Below are the code and all the weights of a small trained network. Each question names an input and a class and asks about switching units off, where a switched-off unit gives its printed mean instead of its output.

import numpy as np


def w(rows, s, z=0):
    codes = np.array(rows[::2]) - 128.0
    scale = np.full(codes.shape[1], s)
    scale[-1] = z or s
    return codes * scale


def f(y):
    return np.maximum(y, 0)


def log_softmax(a):
    a = a - a.max(-1, keepdims=True)
    return a - np.log(np.exp(a).sum(-1, keepdims=True))


def net(x, mask):
    res = np.array(x, float).reshape(1, 6) / 4 @ E
    y = f(res @ A[0][:, :-1].T + A[0][:, -1])
    res = res + np.where(mask, y, B[0][:, -1]) @ B[0][:, :-1]
    return log_softmax(res[-1] @ U[:, :-1].T + U[:, -1])


A, B = {}, {}
E = w([
[202,254,178],'x0',
[43,162,148],'x1',
[129,129,128],'x2',
[130,126,128],'x3',
[128,128,128],'x4',
[164,50,221],'x5',
],0.0075)
A[0] = w([
[71,13,89,57],'n0',
[94,57,208,134],'n1',
[201,74,48,70],'n2',
[57,159,173,73],'n3',
[102,132,149,255],'n4',
[2,117,174,135],'n5',
[95,80,66,56],'n6',
[92,101,132,98],'n7',
[82,78,121,92],'n8',
[106,114,114,96],'n9',
[137,77,157,144],'n10',
[100,126,37,138],'n11',
[182,83,87,81],'n12',
[93,145,40,69],'n13',
[121,94,223,83],'n14',
[160,93,83,135],'n15',
[129,79,182,72],'n16',
],0.013,0.0079)
B[0] = w([
[106,160,224,250],'n0',
[96,151,36,219],'n1',
[225,116,110,174],'n2',
[251,143,108,158],'n3',
[47,32,208,254],'n4',
[246,90,86,231],'n5',
[133,158,193,183],'n6',
[137,141,146,161],'n7',
[125,143,174,188],'n8',
[165,151,125,146],'n9',
[88,113,111,189],'n10',
[65,118,72,213],'n11',
[196,124,92,159],'n12',
[121,194,32,182],'n13',
[120,208,69,173],'n14',
[147,88,116,173],'n15',
[144,164,60,165],'n16',
],0.024,0.008)
U = w([
[114,151,101,34],'0',
[151,191,246,112],'1',
[127,55,138,226],'2',
[121,55,138,202],'3',
[127,58,139,182],'4',
[191,62,134,2],'5',
],0.014,0.0079)

Each question gives the input, the list of numbers given to net, and the class t.
The units are the neurons (one row each of A and B). Each row of codes is followed by its name. A weight is (code - 128) times the scale printed after its matrix; where a second scale follows, it is the last column's (A, B and U).
mask holds one flag per neuron, in row order. A switched-off neuron (its flag False) gives its mean, the last column of its row in B, instead of its output. The means were averaged over made-up inputs and are rounded, as every weight is.
A unit's drop is (log p(t) with every unit on - log p(t) with that unit switched off) / (log p(t) with every unit on - log p(t) with every unit switched off).
The circuit of an input: a set's keep is (log p(t) with only the set's units on - log p(t) with every unit switched off) / (log p(t) with every unit on - log p(t) with every unit switched off). Starting from the 12 units with the biggest drops (on a tie, the unit counted first), units are removed one at a time, each time the one whose removal leaves the highest keep (on an exact tie, the one counted first), for as long as the keep stays at least 0.8.
units of the circuit, in order: the units of the circuit, biggest drop first
most important unit: the unit with the biggest drop
k most important neurons: the k neurons with the biggest drops, biggest first
drop when u is switched off: that unit's drop, to one decimal
input [-3,2,-4,3,0,-8], class 0: most important unit -> n13
input [3,8,-3,-3,-6,-1], class 5: units of the circuit, in order -> (n3 n5)
input [5,1,-3,4,5,7], class 0: units of the circuit, in order -> (n14 n1)
input [-5,-2,2,-2,0,1], class 1: 4 most important neurons -> (n0 n6 n8 n5)
input [-4,-2,3,1,-4,5], class 0: 3 most important neurons -> (n1 n14 n16)
input [-7,-4,4,5,8,8], class 0: 2 most important neurons -> (n1 n14)
input [-8,8,-8,2,6,8], class 0: 4 most important neurons -> (n1 n14 n16 n5)
input [-4,-8,1,-6,5,0], class 5: 3 most important neurons -> (n2 n12 n4)
input [-8,-2,2,-2,-7,8], class 0: 3 most important neurons -> (n1 n16 n14)
input [-8,6,-4,-6,-8,5], class 1: 3 most important neurons -> (n0 n8 n6)
input [6,8,2,-2,4,1], class 5: units of the circuit, in order -> (n0 n3)
input [-4,-2,-5,-1,-5,7], class 0: units of the circuit, in order -> (n1 n14)
input [4,6,0,1,1,-2], class 5: units of the circuit, in order -> (n0 n3)
input [-2,-2,3,-3,-3,-8], class 0: most important unit -> n13
input [3,8,-7,-7,1,-2], class 5: units of the circuit, in order -> (n3 n5)
input [-1,-4,-2,-3,-6,6], class 0: units of the circuit, in order -> (n14 n1)
input [1,8,6,1,-5,-3], class 5: 2 most important neurons -> (n5 n3)
input [-8,5,-3,1,3,7], class 1: 2 most important neurons -> (n0 n8)
input [-7,1,3,-5,-6,5], class 1: 4 most important neurons -> (n0 n8 n6 n11)
input [-8,1,7,2,7,1], class 1: units of the circuit, in order -> (n0)
input [6,-8,3,8,2,8], class 0: 2 most important neurons -> (n14 n5)
input [-3,7,3,5,3,4], class 5: 3 most important neurons -> (n5 n3 n11)
input [1,8,6,-7,-3,4], class 5: 2 most important neurons -> (n5 n3)
input [-5,1,-8,-7,3,-8], class 0: 2 most important neurons -> (n13 n11)
input [-7,5,-5,4,0,-6], class 1: drop when n5 is switched off -> -0.1
input [-8,6,-8,7,1,4], class 1: drop when n6 is switched off -> 0.1
input [-2,-8,-2,2,-3,-4], class 5: most important unit -> n2
input [-8,1,-5,6,4,-1], class 1: drop when n0 is switched off -> 1.0
input [-2,4,-3,5,-1,8], class 0: drop when n0 is switched off -> 0.0
